What can hang from each mark
R: H M X
H: M
P: F K Q S
L: H R
N: D F
X: N P
M: D G R W
F: P
S: H K P
Z: D F N P
Q: P S
K: H L M P Q S
G: X Z
D: N S Z

Each row was made from one small tree. The marks that hang from a mark follow it in brackets, in alphabetical order. Every link used is in the known rows. Write each row's tree.
Known rows
K(M(D(N(F)) W) P Q): 20  28  191  34  55  301  -175  566  98  -359  210  31  106  -486  351  -17  -165  22  105  -23  103  111  -509  -202  -50  0  90  -134  -55  -440  -25  -47  25  14  -241  -556  -256  143  349  -259  234  29  25  178  -187  -169  59  360  -236  362  195  -118  -128  -129  2  -43  397  155  -117  79  52  21  -76  35
S(H K(L M) P): -20  29  -308  31  -607  -43  -139  -138  367  -93  78  40  134  -52  -76  257  331  -290  148  98  -86  -89  690  47  -434  -25  -325  -91  -37  -172  88  70  40  -21  180  146  -241  119  323  -41  -34  376  -61  -92  -173  6  -72  -76  -100  233  -71  -3  -235  -91  183  113  135  -313  -66  41  72  95  -84  -155
S(H(M) K(L P(F Q))): -80  -116  -133  -23  -324  -344  49  -253  410  136  33  64  546  -158  -305  600  125  -257  115  34  -206  -40  415  -67  -237  70  -157  -234  -48  -235  50  189  190  -9  257  153  -135  -85  512  -90  34  433  118  219  -151  70  -94  9  -55  190  -18  -3  -161  -8  164  131  59  -32  -17  90  108  56  -61  -35
L(R(H M(D(Z) W) X)): -20  5  247  11  18  -420  210  39  425  21  75  43  292  169  129  -107  -71  8  -77  -331  34  -104  25  -131  204  -146  189  -19  5  107  13  -77  -229  -207  -279  147  19  62  -87  26  -38  302  124  -332  -81  -3  431  -90  222  183  -115  11  2  -125  81  -31  60  -20  -14  162  -112  26  -196  29
G(Z(N(D) P(F K))): 88  45  -296  109  88  137  109  -326  -421  -112  109  -8  -328  -54  248  -25  141  15  -14  -30  21  136  -164  -237  216  49  -83  197  25  347  -9  75  -20  109  51  -144  239  -314  -39  208  -14  -174  -67  -58  186  -27  -299  76  -166  -79  148  -19  401  249  73  15  -122  90  30  64  -188  -150  80  62
L(H R(M(G(X Z) W))): 90  43  161  27  225  -247  178  -223  193  334  -71  11  385  192  193  155  -166  -51  30  -238  -9  -38  -216  -405  96  -112  134  -106  78  193  -30  -7  -171  -60  -144  233  -28  101  -192  -59  -27  528  51  -321  181  83  348  -136  336  17  -193  -28  250  -79  26  -8  268  91  10  83  9  -274  -114  -15
R(M(D) X(P)): 0  -13  228  124  -255  -88  145  -100  51  26  27  91  -7  -96  391  376  -159  -87  36  -18  82  55  -164  23  209  -199  76  12  17  -20  47  -100  -104  -56  -189  -51  34  119  -166  63  32  -86  -111  -480  -198  47  318  -49  33  230  -27  97  3  -170  -53  -18  -163  147  61  160  -30  -49  -208  45
P(F Q S(H K(L))): -176  -96  -168  -21  -17  -344  34  -368  10  95  90  26  142  83  -546  378  96  -270  -52  58  -115  63  654  90  191  149  -137  -414  44  6  -32  73  195  141  146  209  -57  -135  124  -66  -29  168  -82  659  -85  -265  36  111  -322  81  11  124  189  -110  -26  65  172  -81  129  -9  198  355  1  145
M(R(H X)): -29  -40  176  34  -34  -558  111  130  416  -139  33  1  150  151  336  -248  51  36  -48  -52  7  -129  -75  91  16  -29  -75  128  3  277  -31  -244  -186  -154  -172  115  -53  129  -163  154  -49  30  80  -297  -249  50  65  -261  46  -200  -55  -168  3  -125  18  -67  -183  -34  46  -21  129  -41  27  -13
S(H K P): -68  -111  -233  -1  -536  -106  -82  -263  368  38  -11  -12  95  120  -184  -1  264  -277  73  99  -63  -71  275  59  -338  -97  -235  22  -31  -71  113  168  1  -9  293  298  -139  46  197  36  -68  188  -14  -33  -212  32  -10  -106  7  137  -59  58  -170  -47  65  73  60  -302  -63  -63  156  54  21  -161
S(H(M(G(X Z) R W))): 152  -51  116  68  107  -397  98  127  274  283  -70  -13  287  15  -47  53  -144  6  129  -11  -121  3  -295  -164  -267  -5  16  11  -80  -98  -40  121  -184  -11  79  150  -91  129  70  147  -59  242  292  -171  78  66  139  -199  428  -2  -130  -125  -393  47  -198  39  -61  -164  -68  -41  119  -79  -4  -107
P(F K Q S(H(M))): -205  -199  -41  0  12  -455  78  -388  -222  201  -93  63  169  117  -726  524  -185  -191  -5  11  -174  -24  458  131  256  328  -136  -477  -6  -172  -120  81  158  116  144  151  -134  20  -217  -28  -139  78  149  596  -148  -222  59  182  -139  168  19  125  332  -6  -260  40  21  -158  230  -172  66  384  10  132
Z(D(S(H P(F)))): 156  32  -90  50  295  42  -37  -14  -197  65  -56  36  -25  74  -86  -125  39  73  -36  37  -106  -92  99  135  -21  25  155  286  -40  71  8  226  -75  69  68  196  -166  -75  -76  53  -50  -256  -80  47  -18  -52  -104  -32  -212  -50  21  24  148  -58  -200  -99  -54  -34  -48  144  -125  -154  31  34
P(F Q(S(H K))): -142  -189  -137  -5  206  -467  43  -415  -149  309  -10  47  -34  -94  -271  231  -1  -252  31  -23  -107  61  48  126  186  37  -71  -114  -38  113  92  115  95  53  96  228  1  -131  -127  -12  -131  54  -116  385  -130  -113  -9  111  -115  4  135  191  271  -18  -47  19  95  39  155  4  79  347  93  118
H(M(G R W)): 44  60  115  -54  480  -435  114  212  153  306  -138  -36  409  -81  -106  182  -150  203  153  -36  -62  13  -440  -145  -131  -35  117  -125  -54  -168  -17  110  -209  -5  144  86  -116  156  -94  124  8  233  350  -188  -27  178  -48  -130  588  -39  -148  -87  -334  -65  -49  -49  -232  -29  -23  -10  -6  -140  -28  -125
M(G(Z(P(S))) R W): 155  -10  11  70  441  -102  106  177  17  -3  134  -143  189  -29  138  159  -4  231  78  33  -51  183  -498  -228  10  -2  73  -35  89  119  -9  78  -231  46  166  28  87  -101  -95  273  47  166  325  -115  172  -22  -137  -128  420  -242  -135  -120  -144  -90  49  -102  -21  -189  -83  -104  -12  -101  16  -176
G(X Z(D N)): 209  80  -136  278  242  305  125  -52  17  43  -37  -6  -311  -209  541  -247  399  115  25  36  116  78  -247  -289  253  69  155  321  -35  323  -39  -60  -230  83  -214  -66  97  -439  -261  132  -64  -231  -197  -318  227  -48  511  -36  -47  54  90  -167  -158  198  -158  -14  47  150  1  232  -68  -330  -36  178
K(H(M) L S): 39  257  201  88  -215  -180  -64  153  -39  -332  137  56  169  -67  352  279  -50  -50  -11  -30  3  -178  167  -18  -179  103  -93  -87  40  -370  -46  -211  125  46  68  13  -127  57  155  -169  111  237  -94  286  97  -66  -4  92  -35  173  -48  -169  -252  -169  -71  109  215  248  -5  44  146  -419  -22  -6
Q(P(F K(L M) S(H))): -123  -45  28  -9  -389  -159  -47  -111  -356  -30  -34  69  -77  59  -133  178  265  -60  18  84  -155  -59  459  67  -7  202  -167  -161  136  -296  -19  -87  20  52  -21  -66  -128  56  -247  -41  -180  -91  8  168  -32  -197  -344  57  -213  94  -11  34  491  -61  62  4  96  -189  113  -192  -82  338  3  110
G(X(P(S)) Z(N)): 135  21  46  248  -181  181  92  -126  4  87  -32  -18  -327  -165  573  -111  480  -34  46  157  48  199  -37  -248  311  40  120  164  29  19  9  -123  -140  113  -145  -236  180  -336  -431  35  -34  -218  -56  -267  264  -88  417  -16  78  56  77  -139  -280  133  -38  60  72  94  5  36  -33  -124  -92  266
D(N(F) S(H P)): 42  -76  -46  -77  -111  48  -161  180  34  341  134  -19  -166  -14  -396  -481  -61  -108  -1  -144  -94  -94  415  294  -243  -111  -57  140  -2  -192  43  98  108  -115  -25  -111  130  249  -145  -334  -135  -272  -98  250  72  -54  -79  -39  -10  -343  57  153  149  4  -120  36  35  -246  -109  -60  -165  20  122  3
F(P(K(Q))): 12  -135  -56  -70  -142  512  -48  -228  -399  -414  -263  -48  -121  55  1  -114  104  -17  -28  54  43  131  -198  9  56  -4  -37  -10  20  -24  71  -121  82  121  127  -115  -139  3  12  89  137  -147  -21  -33  -117  122  -164  -15  -282  128  -22  -119  452  119  156  8  -47  172  91  -163  136  143  33  -69
Z(D N(F) P(S(H))): 8  174  -21  28  328  350  -155  100  -414  -238  159  74  -343  36  255  -78  40  216  -184  243  -31  -16  413  -125  251  199  19  -72  21  242  -84  -148  127  67  -75  129  210  -245  64  -142  19  -494  -236  312  158  -163  34  0  -473  -134  165  62  -18  134  -238  33  -61  23  -81  60  -279  82  200  127
M(D(Z) R): 43  17  -42  123  164  -124  40  276  37  -268  177  -133  -228  59  90  -287  -83  -22  59  -7  286  -49  -237  0  91  -6  216  36  -49  194  -15  -34  -220  -38  30  -97  -4  58  471  184  9  39  0  -49  65  -157  -173  127  228  -170  -36  -24  -193  13  146  -124  54  -45  -60  56  361  -321  -11  -112
M(D(N(F(P(K)))) R): -54  44  -65  -50  200  -16  -12  308  7  -230  200  -101  -254  -133  -98  -251  -159  -61  69  29  281  24  -178  -90  11  38  107  15  -25  175  -59  -75  -32  -165  -62  -310  64  185  469  -68  42  -62  2  -82  42  -182  -82  100  108  -244  35  -30  14  49  62  -46  58  -63  -53  -27  257  -104  19  -5
F(P(K(L) S)): -1  11  -46  -143  -214  364  -49  -265  -420  -362  -188  -62  -147  103  -167  153  196  -8  -48  205  81  103  287  -29  126  147  -59  -168  147  -112  35  -155  120  131  151  -120  -78  -56  35  35  139  -144  50  106  -54  -10  -269  -42  -255  93  -108  -86  332  39  204  27  -68  71  83  -215  92  197  -65  26
M(G(X(N))): -2  23  69  -15  258  327  -16  24  -10  106  -90  -49  -70  -182  84  -101  -37  137  65  28  71  85  -550  -22  -229  -177  -67  37  -44  208  -62  -167  -101  62  -139  46  3  -242  -299  50  -1  -31  -3  -120  146  313  297  -56  258  -60  -134  -114  -203  27  -51  -5  16  53  0  -75  182  77  -125  -145
D(N(F) S(H) Z(P(K))): 34  -211  -123  18  -304  474  -147  296  -333  173  174  -57  -188  78  -313  -438  -167  17  -97  -250  -127  -170  459  452  -195  19  -10  41  -30  -161  45  2  182  -111  11  -116  352  15  -35  -233  -234  -221  -190  318  199  70  -378  20  14  -440  98  220  110  254  68  23  119  -200  -93  -81  -286  -79  188  -143
S(H K(L(R))): -73  22  -81  -41  -411  -51  25  -135  456  68  -42  10  291  4  -256  58  240  -255  30  66  9  -101  330  -129  -333  12  -136  -97  16  111  58  27  87  -32  203  230  -116  -64  422  66  68  582  -114  5  -34  26  -85  -183  -120  109  -129  -34  -181  15  347  101  188  -73  -73  112  237  21  -23  -113
D(N(F) S): -7  34  53  -130  134  229  -85  280  -109  396  -6  -26  -189  -157  -306  -550  -109  32  -32  -126  76  -61  35  251  -108  -95  40  161  44  -32  37  -19  112  -61  -76  -226  186  152  -225  -272  -54  -250  -226  197  36  -25  -167  -46  -15  -367  59  128  208  58  20  -27  -4  82  -28  59  -160  -128  128  60
X(N P(K Q S)): -154  -97  171  -23  -287  83  12  -250  -23  127  -78  -5  -338  -95  -201  311  325  -81  -40  180  8  181  349  79  256  40  72  -227  -80  32  -46  78  159  114  -42  -303  69  -77  -361  3  93  -170  168  83  40  24  161  234  -96  111  59  163  -118  35  60  76  -86  -105  111  -203  54  422  -14  136
N(D F(P(S(H K)))): 52  89  -46  -173  255  371  -26  31  -144  -352  -59  -30  -183  186  -447  151  -148  -56  -122  102  105  83  -42  158  354  139  -86  109  57  21  77  -76  200  95  119  -139  217  84  220  45  193  -165  29  -9  -93  -195  -208  91  3  95  13  -48  28  191  129  44  21  208  -40  -121  -11  59  -99  -9
D(N S(H K(L))): 1  57  -122  -141  -413  2  -96  160  221  431  77  0  154  -213  -196  -289  -47  -135  -16  -30  -45  -146  359  62  -496  25  -46  58  37  -109  15  150  183  -119  33  21  18  49  239  -151  -66  123  -256  129  65  75  -252  -179  -184  -283  27  176  -160  -46  88  59  49  -185  -96  79  7  -37  70  -39
X(N(F) P(K Q S)): -194  -141  165  -25  -176  236  9  -141  -7  92  -45  -6  -407  -101  -459  343  339  -80  -54  143  23  205  397  245  396  5  25  -239  -84  86  -17  -5  255  74  -16  -405  201  -34  -422  -99  100  -228  169  122  10  -73  255  282  -31  117  49  132  -19  117  151  94  -9  -20  112  -194  -43  406  -4  156
M(D(N) G): -68  162  -31  -3  241  216  -110  211  -119  -59  120  -83  -279  -152  112  -146  -487  58  57  -36  273  0  -615  -139  -220  -173  42  -32  13  78  -117  -64  -127  -1  -99  -147  31  -39  334  -13  137  -90  -88  -43  173  67  143  179  259  -116  -14  39  -164  -87  -82  -99  -2  -41  -103  17  318  -22  -114  -148
D(N(F) S(H(M(G)) K)): -58  21  -79  -167  -136  36  -108  287  284  600  -20  25  198  -185  -504  -195  -270  -71  27  -109  -117  -146  199  222  -394  15  -58  74  -7  -201  33  74  235  -183  60  43  156  165  86  -250  -139  27  -125  83  11  47  -53  -108  176  -226  46  180  -234  83  -10  65  4  -144  -65  15  -221  -85  58  -82
P(F S(K)): -239  79  -152  -178  18  -166  14  -221  -106  176  -66  3  64  87  -446  -79  193  -113  -22  184  52  75  28  40  38  55  -64  -103  114  36  15  12  99  90  145  167  -70  -212  -77  0  -115  -18  -74  365  -211  -159  -300  34  -215  118  -16  14  171  -70  98  -24  124  107  118  -38  8  38  -12  171
P(F K(H Q)): -180  -216  -75  8  -207  21  19  -158  -286  -325  -21  20  138  24  -163  -40  -4  -152  -22  -73  -70  -2  -448  149  -63  67  -203  -75  -85  70  -77  -9  168  34  120  12  -291  -67  -208  40  -52  143  -91  213  -139  60  -244  194  -355  193  59  -174  659  6  34  -3  296  168  173  -105  182  16  107  -19
K(M(W) P Q): 56  -36  261  49  23  267  -130  331  97  -293  -6  46  286  -348  414  10  14  59  106  32  -24  106  -477  -140  -69  13  12  -115  -23  -445  33  -60  -19  137  -124  -322  -366  115  23  -93  196  129  84  166  -277  -28  -90  201  -312  378  111  -185  -22  -148  42  -51  277  204  -41  34  3  27  -15  -22
S(H(M(D G(X) R W))): 128  5  156  18  148  -454  61  272  187  164  16  -5  297  -76  -25  125  -322  8  122  39  -38  -23  -385  -217  -304  -5  68  -58  -111  -119  -80  124  -174  -50  70  119  -154  155  302  85  3  225  259  -145  64  37  169  -150  462  30  -133  -89  -511  -14  -226  35  -4  -159  -106  -21  265  -23  -80  -102
F(P(Q S(H K))): 26  -95  12  -104  -35  169  -79  -336  -188  -222  -191  -39  -123  185  -122  103  47  -132  -69  142  -11  143  403  -10  211  97  -26  -148  77  -119  87  -79  109  183  161  121  -7  44  216  -16  116  -145  1  255  -83  -103  40  -20  -176  50  7  65  113  49  -54  67  -44  -5  99  -201  195  339  20  10
R(H(M(D(S))) X(P(K))): -18  -21  264  56  -534  -627  126  131  227  -34  -58  139  258  -17  461  405  -128  46  -85  -96  -143  -174  -12  113  100  -27  25  124  -70  -141  -42  -127  -77  -214  -157  -112  -48  62  -247  22  60  -112  156  -609  -310  132  356  -149  332  225  20  -48  -245  -112  -14  5  -271  39  42  28  -106  67  -261  141
D(S Z(N)): 116  -36  -66  54  13  115  -63  146  -223  124  12  -65  -153  10  26  -551  -18  105  -75  -116  47  -130  243  303  66  -52  148  61  7  -15  77  -8  -24  50  105  92  117  -110  -163  71  -173  -322  -137  153  149  142  -312  18  -10  -285  14  107  -28  56  193  -59  -82  -8  -11  64  -110  -248  84  -86
M(G(Z(F(P) N)) R): 62  -47  -184  90  391  77  9  -116  138  -237  24  -116  -92  144  121  -107  16  165  119  9  52  125  -128  -76  35  -76  -98  62  60  251  -7  -133  -100  -42  86  90  125  -8  -24  218  -52  18  193  -124  289  145  -46  -35  157  -299  -38  -201  64  12  77  -50  -227  -94  19  -121  -2  -130  115  -169

Which tree is each row?
-159  110  -34  -195  26  -298  -38  -11  -127  12  -3  36  165  20  -234  36  93  -108  4  176  15  65  18  10  -43  119  -112  -86  61  -112  -11  20  94  68  127  150  -185  -61  -59  -63  -134  89  -3  254  -226  -171  -334  86  -118  211  28  -55  48  -112  -8  9  291  83  138  -82  -18  43  -24  148 : P(F S(K(H M(W))))
-42  -98  276  76  -356  -383  187  27  389  29  67  82  460  99  542  410  -277  131  -106  -184  -201  12  -260  178  63  -323  -65  -59  9  -58  4  -18  -141  -172  -222  170  59  134  -451  141  -27  26  309  -766  -257  286  573  -229  273  165  -192  -17  -174  -334  -79  -27  -291  -48  26  74  -238  220  -227  -31 : R(H M(G W) X(P))
126  11  -97  -58  222  357  -113  60  -463  -85  11  94  -56  156  180  9  4  397  -69  3  -105  -81  288  -79  -176  -5  49  220  -75  -73  -49  219  100  -98  -75  26  103  0  48  -283  -19  -115  -283  332  241  183  -226  -135  -260  -222  217  156  50  106  -411  21  -185  112  -80  118  -379  -71  305  125 : Z(D(N S(H(M))) F P)
-16  53  109  -97  97  257  34  40  -1  -2  25  -10  -437  -70  -200  2  260  -28  -50  88  90  230  -134  149  192  -211  95  205  -154  237  34  126  134  52  -84  -464  258  -17  -135  36  176  -258  167  -282  99  106  -84  208  83  35  64  5  -175  184  226  81  -84  178  -67  -47  -57  129  -57  105 : X(N(D F) P)
-41  71  193  67  26  -271  172  -145  512  59  26  58  183  179  195  5  -186  -32  -23  -315  -11  -93  -29  -156  168  -108  71  79  65  214  -23  -223  -192  -193  -336  198  67  25  -109  61  -13  305  60  -374  24  -33  561  -63  206  150  -97  -18  110  -98  18  -41  -36  -45  19  129  -142  2  -228  -43 : L(R(H M(D G(Z)) X))
23  164  87  -15  245  -454  92  145  119  169  -81  1  43  -82  12  43  -132  21  148  20  123  -47  -281  -212  -15  46  183  18  -77  -47  -39  34  -172  -40  15  -69  -118  215  300  43  60  136  83  -110  -39  -84  -38  -15  380  30  -27  -3  -252  39  -81  -35  -207  73  0  94  149  -284  -33  13 : H(M(D R))
68  15  -105  29  222  248  48  -7  -160  -332  -40  -66  -205  329  -95  -84  -82  124  -77  -97  224  -74  -261  171  229  -31  -14  123  -38  19  27  101  -80  118  51  -98  117  15  26  229  87  41  -46  17  45  126  -357  166  89  19  35  -2  -80  103  97  -66  -97  217  -42  33  96  -202  16  -85 : N(D(Z(F)))
9  153  -100  -10  550  361  -93  72  -247  -273  -32  16  -371  0  40  -288  120  191  -128  162  142  33  239  -4  380  64  121  21  9  256  -19  -135  54  66  -31  32  101  -162  -3  -32  33  -584  -100  -2  48  -60  145  86  -375  -30  103  -82  80  100  -42  -23  -125  165  -6  103  -190  -28  102  141 : Z(D N(F(P(S))))
62  -72  168  -24  217  -351  126  418  384  -35  178  -89  428  -171  335  53  31  249  14  24  -125  147  -533  -91  -202  -170  100  -17  -130  139  -86  94  -202  -166  -106  3  -21  -84  -223  133  -23  164  532  -546  121  287  350  -202  574  -202  -215  -228  -627  -179  -1  -7  28  -221  -117  -116  124  222  -158  -68 : M(G(X(N P)) R(H) W)
-77  -67  30  20  -544  188  -163  75  507  -113  -65  78  355  -173  127  59  -35  -246  94  137  -86  -58  -76  -38  -398  111  -216  -46  -31  -255  56  -53  166  19  60  111  -293  85  449  -3  43  365  -89  84  -304  -28  -64  40  -358  350  88  -70  -291  -20  86  60  267  -33  -31  1  133  33  23  -168 : S(H K(M P Q))
155  -54  -149  -115  292  412  -124  13  -306  -263  -114  20  -136  249  -89  -243  42  291  -74  20  36  -9  307  56  -77  -72  101  276  -38  -80  2  206  97  -90  -20  -1  -3  95  114  -165  -17  -279  -106  151  175  182  -129  -71  -343  -138  143  7  133  44  -269  -4  -154  110  -34  31  -207  -13  222  136 : Z(D(N S(H)) F(P))
-28  -225  -173  102  -138  583  -67  -75  -305  -523  -105  -87  -197  371  -96  -291  173  145  -56  -135  155  -12  66  318  129  -159  -19  -69  -9  -171  101  -105  34  56  135  -63  60  -43  -64  50  -55  -75  -60  286  32  184  -165  152  -129  117  3  -74  125  104  192  -23  52  211  53  -78  17  -165  146  -85 : D(Z(F(P(K(Q S)))))
-72  -70  200  13  -556  -311  -132  -83  -182  302  -167  97  -289  -112  248  208  107  -88  78  160  -139  -188  -1  41  -44  337  -129  71  123  -363  118  -122  -18  -87  -87  55  -49  132  -399  37  -232  -106  -85  -106  -87  -184  -223  -1  24  102  134  231  101  -1  -20  -8  20  -272  83  -304  -174  409  104  5 : Q(P(K(M)) S(H))
141  -157  -23  55  -256  -113  -40  -152  -104  110  7  3  90  -59  -247  217  -22  -116  14  -42  -171  -114  498  225  -67  68  -97  -44  3  -147  37  154  69  53  214  78  -130  119  -160  -42  0  18  -37  256  -3  -42  -71  -80  -56  -120  -70  146  236  -98  -28  19  -35  -242  5  -36  65  112  -5  -92 : D(S(H P(K(L) Q)))
196  123  33  24  338  461  -53  39  -626  -64  -73  53  -110  -56  409  19  17  283  -106  104  -101  -40  -79  -55  31  90  187  309  2  181  19  69  -28  139  14  93  19  -227  -48  -8  99  -248  -327  98  66  -3  -296  -145  -243  -198  90  116  195  83  -174  -95  -122  198  -52  185  -230  -180  111  14 : Z(D(S) P)
-72  118  -194  -16  219  388  -59  -126  -483  -178  26  69  -25  69  153  124  214  144  -135  175  -138  59  29  -121  130  183  101  40  22  158  -28  27  95  132  -17  173  -25  -419  61  -39  32  -157  -330  350  -46  -146  -239  31  -521  76  165  76  205  36  -144  -61  91  164  2  105  -224  -6  90  127 : Z(D P(F S(K(Q))))
-79  36  102  -29  -158  -183  142  -9  319  133  33  -7  320  167  243  19  -409  166  -93  -175  -41  -3  -485  85  -117  -289  -86  -90  25  85  -37  173  -121  -76  -111  254  1  236  -56  167  -24  198  291  -411  -125  125  408  -148  208  71  -311  54  -50  -220  -131  -61  -272  -48  19  134  -108  83  -47  -113 : R(H M(G W))
134  132  -149  142  135  52  100  -193  14  15  1  -46  -421  4  243  -279  132  -11  -3  -32  191  81  -251  -204  260  -15  7  244  46  306  9  43  -137  143  -9  -147  183  -138  -11  282  66  -168  -50  -171  158  -85  -42  81  -63  -24  91  -49  99  160  72  -26  -178  105  0  120  -22  -285  61  46 : G(Z(N(D)))
-146  50  -119  -154  -22  400  -101  60  -30  12  13  -66  -298  -3  -294  -372  182  -53  -37  -18  162  64  240  83  -22  -89  -63  -72  72  -26  43  -135  143  -27  -70  -270  200  43  75  -260  45  -166  -158  142  -5  -8  -73  36  -144  -149  41  11  163  100  161  44  42  90  -21  -36  -29  59  88  78 : D(N(F(P(S(K(L))))))
45  163  4  -110  313  -3  -58  203  -137  242  -79  0  -12  -169  -157  104  -424  111  102  -102  16  -9  -244  -54  -109  -51  147  25  -33  -236  -28  -6  -4  -56  -6  -130  51  129  218  -159  71  -134  52  -58  124  63  79  73  480  -22  3  73  -182  62  -114  -10  -195  53  -42  11  -73  -125  -138  -59 : H(M(D(N(F(P)) S) G))
9  64  -126  171  222  -79  47  89  483  -60  83  -93  -17  219  292  -205  -129  147  2  -123  -54  -63  -269  24  -45  20  8  219  28  333  -103  -65  -209  -103  -156  134  87  -16  54  279  -47  69  209  -379  162  -16  213  -15  201  -298  -54  -154  -121  -51  -77  -155  -219  -237  -43  7  -47  -207  40  -166 : M(G(Z(D(N))) R(H))
3  134  181  -23  102  -317  112  -251  113  206  -48  41  155  249  172  27  -258  -168  1  -176  141  -124  -62  -385  123  -87  155  -92  68  252  -46  -45  -104  -72  -169  174  -79  249  157  -124  39  447  -119  -174  97  -61  190  -40  117  29  -125  74  359  -71  33  -17  210  161  26  137  154  -304  -64  41 : L(H R(M(D)))
